Here is a tiny trained network, its code and every weight. The questions are about switching its units off for an input and a class, where a switched-off unit gives its printed mean instead of its output.

import numpy as np


def w(rows, s, z=0):
    codes = np.array(rows[::2]) - 128.0
    scale = np.full(codes.shape[1], s)
    scale[-1] = z or s
    return codes * scale


def f(y):
    return y / 2 * (1 + np.tanh(0.7978845608 * (y + 0.044715 * y**3)))


def log_softmax(a):
    a = a - a.max(-1, keepdims=True)
    return a - np.log(np.exp(a).sum(-1, keepdims=True))


def net(x, mask):
    res = np.array(x, float).reshape(1, 8) / 4 @ E
    y = f(res @ A[0][:, :-1].T + A[0][:, -1])
    res = res + np.where(mask, y, B[0][:, -1]) @ B[0][:, :-1]
    return log_softmax(res[-1] @ U[:, :-1].T + U[:, -1])


A, B = {}, {}
E = w([
[128,83,116,105,217,154,73],'x0',
[92,78,104,42,125,69,132],'x1',
[146,177,111,149,88,199,145],'x2',
[128,159,97,27,122,135,217],'x3',
[206,80,142,61,26,135,74],'x4',
[147,152,254,76,145,43,80],'x5',
[244,96,148,149,196,113,143],'x6',
[150,160,87,138,122,40,77],'x7',
],0.0098)
A[0] = w([
[39,127,130,181,186,189,174,144],'neuron 0',
[197,132,199,118,199,134,135,154],'neuron 1',
[95,142,104,143,161,169,163,49],'neuron 2',
[77,131,123,125,75,138,99,240],'neuron 3',
[172,140,138,179,82,170,154,78],'neuron 4',
[184,139,190,117,204,141,113,147],'neuron 5',
[145,2,73,145,178,174,75,130],'neuron 6',
[180,120,170,178,66,205,135,136],'neuron 7',
[136,91,187,160,135,37,64,69],'neuron 8',
[197,123,137,166,163,81,152,229],'neuron 9',
[102,181,73,128,155,137,177,192],'neuron 10',
[50,114,205,72,91,179,108,130],'neuron 11',
[57,105,100,189,152,169,184,213],'neuron 12',
[69,139,117,138,144,158,162,2],'neuron 13',
[143,91,154,13,93,102,195,146],'neuron 14',
],0.013,0.0038)
B[0] = w([
[184,87,190,169,103,87,157,225],'neuron 0',
[157,124,173,127,214,150,155,205],'neuron 1',
[134,106,140,165,113,105,123,172],'neuron 2',
[139,104,141,91,189,153,133,194],'neuron 3',
[154,112,102,170,94,197,102,180],'neuron 4',
[192,92,185,95,169,137,134,199],'neuron 5',
[119,96,124,58,139,245,177,218],'neuron 6',
[102,125,82,217,108,203,83,205],'neuron 7',
[42,222,121,132,149,91,50,230],'neuron 8',
[98,145,185,85,184,139,113,201],'neuron 9',
[137,42,159,130,109,118,137,204],'neuron 10',
[44,78,161,60,155,131,136,209],'neuron 11',
[155,111,197,166,118,88,142,221],'neuron 12',
[109,80,160,140,109,93,138,167],'neuron 13',
[202,148,55,24,113,103,178,254],'neuron 14',
],0.012,0.014)
U = w([
[232,108,57,203,61,236,159,166],'0',
[158,83,174,54,177,174,171,254],'1',
[122,71,181,238,75,96,137,88],'2',
[109,113,21,9,61,109,165,88],'3',
[124,200,150,117,170,2,71,91],'4',
[28,152,112,124,135,226,41,170],'5',
[134,154,86,147,120,139,141,45],'6',
[124,166,65,163,135,141,169,19],'7',
],0.0092,0.008)

Each question gives the input, the list of numbers given to net, and the class t.
The units are the neurons (one row each of A and B). Each row of codes is followed by its name. A weight is (code - 128) times the scale printed after its matrix; where a second scale follows, it is the last column's (A, B and U).
mask holds one flag per neuron, in row order. A switched-off neuron (its flag False) gives its mean, the last column of its row in B, instead of its output. The means were averaged over made-up inputs and are rounded, as every weight is.
A unit's drop is (log p(t) with every unit on - log p(t) with that unit switched off) / (log p(t) with every unit on - log p(t) with every unit switched off).
The circuit of an input: a set's keep is (log p(t) with only the set's units on - log p(t) with every unit switched off) / (log p(t) with every unit on - log p(t) with every unit switched off). Starting from the 12 units with the biggest drops (on a tie, the unit counted first), units are removed one at a time, each time the one whose removal leaves the highest keep (on an exact tie, the one counted first), for as long as the keep stays at least 0.8.
circuit, biggest first: the units of the circuit, biggest drop first
most important unit: the unit with the biggest drop
k most important neurons: the k neurons with the biggest drops, biggest first
drop of u: that unit's drop, to one decimal
input [5,-7,-3,-3,2,6,4,7], class 4: most important neuron -> [neuron 8]
input [5,3,-3,-5,0,2,1,4], class 5: circuit, biggest first -> [neuron 8; neuron 6]
input [-5,-8,7,2,-5,4,8,-4], class 0: 2 most important neurons -> [neuron 7; neuron 4]
input [-7,5,-5,-7,-3,-2,-6,0], class 2: 3 most important neurons -> [neuron 14; neuron 9; neuron 12]
input [2,-7,-1,-3,-6,1,2,6], class 4: 2 most important neurons -> [neuron 6; neuron 8]
input [3,-7,-7,5,-5,-3,3,-5], class 2: 3 most important neurons -> [neuron 0; neuron 14; neuron 12]
input [-8,-5,-3,1,5,3,5,2], class 4: 3 most important neurons -> [neuron 6; neuron 8; neuron 9]
input [2,1,3,-2,8,3,-2,7], class 4: 2 most important neurons -> [neuron 6; neuron 8]
input [-1,0,7,-2,-2,-2,-1,-1], class 2: 3 most important neurons -> [neuron 14; neuron 6; neuron 12]
input [-8,2,1,-2,-2,-3,7,-3], class 0: 2 most important neurons -> [neuron 4; neuron 8]
input [-4,-4,-2,4,8,-2,-6,-1], class 3: 2 most important neurons -> [neuron 14; neuron 11]
input [-2,0,-4,5,6,8,-4,2], class 3: drop of neuron 14 -> 0.3
input [1,-3,6,-4,8,8,0,-3], class 5: drop of neuron 7 -> 0.2
input [-1,-2,8,8,-6,-6,-3,5], class 2: drop of neuron 7 -> 0.0
input [-4,8,-1,-6,8,-8,1,7], class 3: most important unit -> neuron 1
